Below are the code and all the weights of a small trained network. Each question names an input and a target symbol and asks about switching units off, where a switched-off unit gives its printed mean instead of its output.

import numpy as np


def w(rows, s, z=0):
    codes = np.array(rows[::2]) - 128.0
    scale = np.full(codes.shape[1], s)
    scale[-1] = z or s
    return codes * scale


def norm(h):
    return h / np.sqrt((h * h).mean(-1, keepdims=True) + 1e-5)


def f(y):
    return y / 2 * (1 + np.tanh(0.7978845608 * (y + 0.044715 * y**3)))


def softmax(a):
    e = np.exp(a - a.max(-1, keepdims=True))
    return e / e.sum(-1, keepdims=True)


def log_softmax(a):
    a = a - a.max(-1, keepdims=True)
    return a - np.log(np.exp(a).sum(-1, keepdims=True))


def net(x, mask):
    ids = ['ΓΞΣΦΩδεζθλμπτψ'.index(c) for c in x.split()]
    T = len(ids)
    res = E[ids] + P[:T]
    r = norm(res)
    for j in range(3):
        rows = slice(2 * j, 2 * j + 2)
        q, k, v = (r @ M[0][rows].T for M in (Q, K, V))
        z = softmax(np.where(np.tri(T) > 0, q @ k.T / 2**0.5, -1e9)) @ v
        o = O[0][rows]
        res = res + np.where(mask[j], z, o[:, -1]) @ o[:, :-1]
    y = f(norm(res) @ A[0][:, :-1].T + A[0][:, -1])
    res = res + np.where(mask[3:11], y, B[0][:, -1]) @ B[0][:, :-1]
    return log_softmax(norm(res)[-1] @ U[:, :-1].T + U[:, -1])


Q, K, V, O, A, B = {}, {}, {}, {}, {}, {}
E = w([
[103,141,141],'Γ',
[109,145,122],'Ξ',
[102,143,138],'Σ',
[103,143,143],'Φ',
[108,144,122],'Ω',
[84,138,152],'δ',
[111,138,117],'ε',
[101,140,147],'ζ',
[103,142,141],'θ',
[117,98,139],'λ',
[111,142,118],'μ',
[103,139,145],'π',
[120,102,117],'τ',
[147,2,252],'ψ',
],0.0058)
P = w([
[59,89,99],'0',
[2,86,134],'1',
[253,177,124],'2',
[57,108,137],'3',
[206,152,119],'4',
[97,123,136],'5',
[164,137,120],'6',
[126,129,137],'7',
[147,135,116],'8',
[127,132,158],'9',
],0.0086)
Q[0] = w([
[96,116,113],'head 0',
[226,160,89],'head 0',
[198,109,117],'head 1',
[76,75,120],'head 1',
[58,250,129],'head 2',
[68,63,117],'head 2',
],0.019)
K[0] = w([
[103,143,118],'head 0',
[186,190,246],'head 0',
[126,114,213],'head 1',
[181,86,99],'head 1',
[154,3,121],'head 2',
[184,154,50],'head 2',
],0.018)
V[0] = w([
[101,114,96],'head 0',
[85,109,131],'head 0',
[138,158,5],'head 1',
[96,225,141],'head 1',
[95,162,204],'head 2',
[98,183,53],'head 2',
],0.02)
O[0] = w([
[98,152,176,252],'head 0',
[130,180,162,237],'head 0',
[182,115,1,113],'head 1',
[131,244,100,70],'head 1',
[62,195,153,141],'head 2',
[210,181,60,132],'head 2',
],0.012,0.0029)
A[0] = w([
[126,59,66,33],'neuron 0',
[64,92,117,170],'neuron 1',
[77,142,3,101],'neuron 2',
[150,80,154,104],'neuron 3',
[89,10,25,6],'neuron 4',
[57,116,87,226],'neuron 5',
[189,169,151,122],'neuron 6',
[199,79,183,75],'neuron 7',
],0.012,0.0013)
B[0] = w([
[173,144,157,169],'neuron 0',
[170,77,95,222],'neuron 1',
[156,72,37,226],'neuron 2',
[107,81,128,216],'neuron 3',
[250,174,190,235],'neuron 4',
[189,113,117,178],'neuron 5',
[60,147,147,195],'neuron 6',
[43,68,109,254],'neuron 7',
],0.022,0.0024)
U = w([
[116,181,150,66],'Γ',
[127,149,29,131],'Ξ',
[107,189,140,88],'Σ',
[103,197,157,105],'Φ',
[124,143,74,59],'Ω',
[112,163,164,45],'δ',
[168,127,48,117],'ε',
[97,176,180,121],'ζ',
[116,172,145,49],'θ',
[89,3,161,168],'λ',
[145,129,53,78],'μ',
[109,164,176,96],'π',
[237,104,191,255],'τ',
[69,97,165,124],'ψ',
],0.011,0.0053)

Each question gives the input, a string of symbols that net reads in full, and the target symbol t.
The units are the heads (2 rows each of Q, K, V and O) and the neurons (one row each of A and B). Each row of codes is followed by its name. A weight is (code - 128) times the scale printed after its matrix; where a second scale follows, it is the last column's (O, A, B and U).
mask holds one flag per unit, heads first, then neurons. A switched-off unit (its flag False) gives its mean, the last column of its rows in O or B, instead of its output. The means were averaged over made-up inputs and are rounded, as every weight is.
A unit's drop is (log p(t) with every unit on - log p(t) with that unit switched off) / (log p(t) with every unit on - log p(t) with every unit switched off).
The circuit of an input: a set's keep is (log p(t) with only the set's units on - log p(t) with every unit switched off) / (log p(t) with every unit on - log p(t) with every unit switched off). Starting from all 11 units, units are removed one at a time, each time the one whose removal leaves the highest keep (on an exact tie, the one counted first), for as long as the keep stays at least 0.8.
circuit, biggest first: the units of the circuit, biggest drop first
most important unit: the unit with the biggest drop
top k neurons: the k neurons with the biggest drops, biggest first
which heads matter: for each layer, one digit per head in row order, 1 if its drop is at least 0.15 and else 0, layers parted by /
input λ λ τ Φ, target τ: circuit, biggest first	neuron 4; head 2
input λ τ λ Φ τ π, target τ: most important unit	head 1
input ζ ζ λ Ξ λ Ξ ζ, target Ξ: which heads matter	110
input π Γ τ Φ λ Ξ τ, target Ξ: circuit, biggest first	head 0; head 2
input λ Ω Σ λ λ Ξ τ μ, target τ: which heads matter	010
input Φ τ Ξ λ Σ, target λ: which heads matter	111
input λ λ Φ, target λ: which heads matter	110
input λ λ Ξ Γ Ξ ε, target Ξ: which heads matter	110
input λ λ λ ε Ξ δ λ Ξ Φ, target Ξ: circuit, biggest first	head 1; head 0
input τ τ θ λ λ, target λ: circuit, biggest first	head 1; head 0
input ε Ω Ξ Ξ τ Γ, target τ: which heads matter	011
input ψ λ ε θ τ Ξ, target τ: circuit, biggest first	head 1; neuron 4
input Ξ ζ τ λ δ, target λ: circuit, biggest first	head 1; head 0
input Ξ μ Ξ λ Γ, target λ: top 2 neurons	neuron 4; neuron 2
input Φ θ Ξ ε λ ε λ Ξ τ, target Ξ: most important unit	head 2
input ε ε τ τ, target τ: circuit, biggest first	head 2; neuron 4
input θ π ψ, target λ: which heads matter	100
input Ω λ μ, target λ: circuit, biggest first	head 1; neuron 7
input λ Γ π θ λ Ξ Σ, target Ξ: top 2 neurons	neuron 2; neuron 4
input λ μ π λ τ δ Ξ μ, target Ξ: circuit, biggest first	head 1
input π Ξ τ λ Ω, target λ: top 3 neurons	neuron 4; neuron 2; neuron 0
input Γ Ξ λ λ θ, target λ: top 3 neurons	neuron 4; neuron 2; neuron 0
